Below are the code and all the weights of a small trained network. Each question names an input and a class and asks about switching units off, where a switched-off unit gives its printed mean instead of its output.

import numpy as np


def w(rows, s, z=0):
    codes = np.array(rows[::2]) - 128.0
    scale = np.full(codes.shape[1], s)
    scale[-1] = z or s
    return codes * scale


def f(y):
    return y / 2 * (1 + np.tanh(0.7978845608 * (y + 0.044715 * y**3)))


def log_softmax(a):
    a = a - a.max(-1, keepdims=True)
    return a - np.log(np.exp(a).sum(-1, keepdims=True))


def net(x, mask):
    res = np.array(x, float).reshape(1, 5) / 4 @ E
    y = f(res @ A[0][:, :-1].T + A[0][:, -1])
    res = res + np.where(mask, y, B[0][:, -1]) @ B[0][:, :-1]
    return log_softmax(res[-1] @ U[:, :-1].T + U[:, -1])


A, B = {}, {}
E = w([
[109,163,25,242,148,163,63],'x0',
[2,111,184,140,73,243,75],'x1',
[86,221,176,198,77,22,153],'x2',
[78,27,92,98,102,7,76],'x3',
[208,201,103,61,42,158,44],'x4',
],0.0092)
A[0] = w([
[66,123,191,99,125,145,90,92],'N1',
[187,153,93,121,201,50,174,178],'N2',
[116,59,107,119,200,170,161,91],'N3',
[82,95,100,121,200,150,185,108],'N4',
[140,164,74,113,85,135,86,84],'N5',
[72,113,165,169,186,104,167,70],'N6',
[153,143,140,90,73,118,78,66],'N7',
[173,171,131,94,38,157,119,78],'N8',
[53,100,124,130,122,186,105,107],'N9',
[164,132,125,86,122,146,55,85],'N10',
[75,157,149,196,98,57,194,66],'N11',
[160,140,130,137,152,193,168,97],'N12',
[72,120,98,80,102,67,111,101],'N13',
[87,141,149,143,97,163,115,110],'N14',
[177,89,90,99,105,185,118,32],'N15',
[105,111,183,182,200,128,170,64],'N16',
[106,127,6,235,147,150,73,72],'N17',
[116,126,181,77,103,128,156,107],'N18',
[138,85,214,41,125,119,173,96],'N19',
[106,48,76,80,146,96,87,164],'N20',
[69,144,190,168,77,128,107,152],'N21',
[90,206,140,143,93,93,154,47],'N22',
[164,163,130,104,119,143,95,94],'N23',
[123,123,178,70,129,119,155,2],'N24',
[149,165,140,111,173,174,163,118],'N25',
[156,197,174,173,121,158,169,111],'N26',
[103,53,95,142,76,51,67,49],'N27',
],0.013,0.0037)
B[0] = w([
[220,117,83,150,114,150,45,192],'N1',
[241,159,110,127,90,141,21,247],'N2',
[74,131,94,3,35,108,177,190],'N3',
[97,118,102,117,62,51,107,189],'N4',
[79,130,105,131,97,68,166,184],'N5',
[110,114,113,194,78,64,138,204],'N6',
[80,109,111,146,91,67,165,182],'N7',
[109,94,109,154,111,35,171,208],'N8',
[182,141,78,135,120,152,61,210],'N9',
[102,118,100,99,60,77,157,184],'N10',
[89,155,79,13,67,164,157,228],'N11',
[116,63,214,165,120,216,127,187],'N12',
[115,109,209,188,107,186,133,189],'N13',
[164,102,122,150,134,63,56,178],'N14',
[84,140,148,64,99,127,102,181],'N15',
[114,93,125,199,84,55,142,202],'N16',
[71,254,141,142,211,113,132,254],'N17',
[134,191,110,121,198,96,134,183],'N18',
[81,240,141,152,192,110,95,224],'N19',
[117,114,164,167,110,205,118,217],'N20',
[198,149,114,80,118,123,99,208],'N21',
[102,108,159,29,119,221,146,193],'N22',
[119,91,123,135,93,101,127,173],'N23',
[82,203,128,162,206,107,148,168],'N24',
[129,126,199,178,121,173,87,187],'N25',
[103,84,197,176,106,164,124,219],'N26',
[144,103,227,180,125,183,153,218],'N27',
],0.0097,0.014)
U = w([
[91,85,93,196,43,37,166,87],'0',
[122,71,245,206,112,207,128,79],'1',
[84,210,115,162,223,111,112,125],'2',
[241,122,71,144,103,131,24,81],'3',
[86,116,111,32,61,172,152,255],'4',
[134,116,126,139,124,146,109,250],'5',
[147,38,75,122,150,143,212,83],'6',
],0.011,0.0093)

Each question gives the input, the list of numbers given to net, and the class t.
The units are the neurons (one row each of A and B). Each row of codes is followed by its name. A weight is (code - 128) times the scale printed after its matrix; where a second scale follows, it is the last column's (A, B and U).
mask holds one flag per neuron, in row order. A switched-off neuron (its flag False) gives its mean, the last column of its row in B, instead of its output. The means were averaged over made-up inputs and are rounded, as every weight is.
A unit's drop is (log p(t) with every unit on - log p(t) with that unit switched off) / (log p(t) with every unit on - log p(t) with every unit switched off).
The circuit of an input: a set's keep is (log p(t) with only the set's units on - log p(t) with every unit switched off) / (log p(t) with every unit on - log p(t) with every unit switched off). Starting from the 12 units with the biggest drops (on a tie, the unit counted first), units are removed one at a time, each time the one whose removal leaves the highest keep (on an exact tie, the one counted first), for as long as the keep stays at least 0.8.
circuit, biggest first: the units of the circuit, biggest drop first
top k neurons: the k neurons with the biggest drops, biggest first
drop of u: that unit's drop, to one decimal
input [-3,-6,5,1,2], class 3: circuit, biggest first -> (N2)
input [2,7,8,-1,4], class 4: top 2 neurons -> (N22; N2)
input [-6,7,-6,1,-5], class 3: top 3 neurons -> (N1; N9; N17)
input [4,-6,4,-5,-3], class 3: top 4 neurons -> (N2; N27; N13; N20)
input [-2,-5,-8,-6,-2], class 4: top 2 neurons -> (N3; N27)
input [3,-5,6,5,5], class 4: top 2 neurons -> (N22; N11)
input [-4,4,1,-1,5], class 0: top 2 neurons -> (N2; N8)
input [6,8,-7,7,-1], class 3: top 4 neurons -> (N9; N1; N26; N12)
input [-6,-6,-5,-3,4], class 2: top 2 neurons -> (N19; N24)
input [-8,-7,-2,8,7], class 1: top 4 neurons -> (N27; N13; N20; N17)
input [8,8,7,-7,0], class 2: top 3 neurons -> (N17; N2; N27)
input [-5,6,3,-7,-8], class 0: top 2 neurons -> (N16; N6)
input [3,3,-4,8,-6], class 1: drop of N27 -> 1.3
input [4,7,4,2,5], class 3: circuit, biggest first -> (N21)
input [7,8,7,3,0], class 3: drop of N21 -> 0.7
input [-8,-7,2,7,-2], class 2: drop of N12 -> 0.1
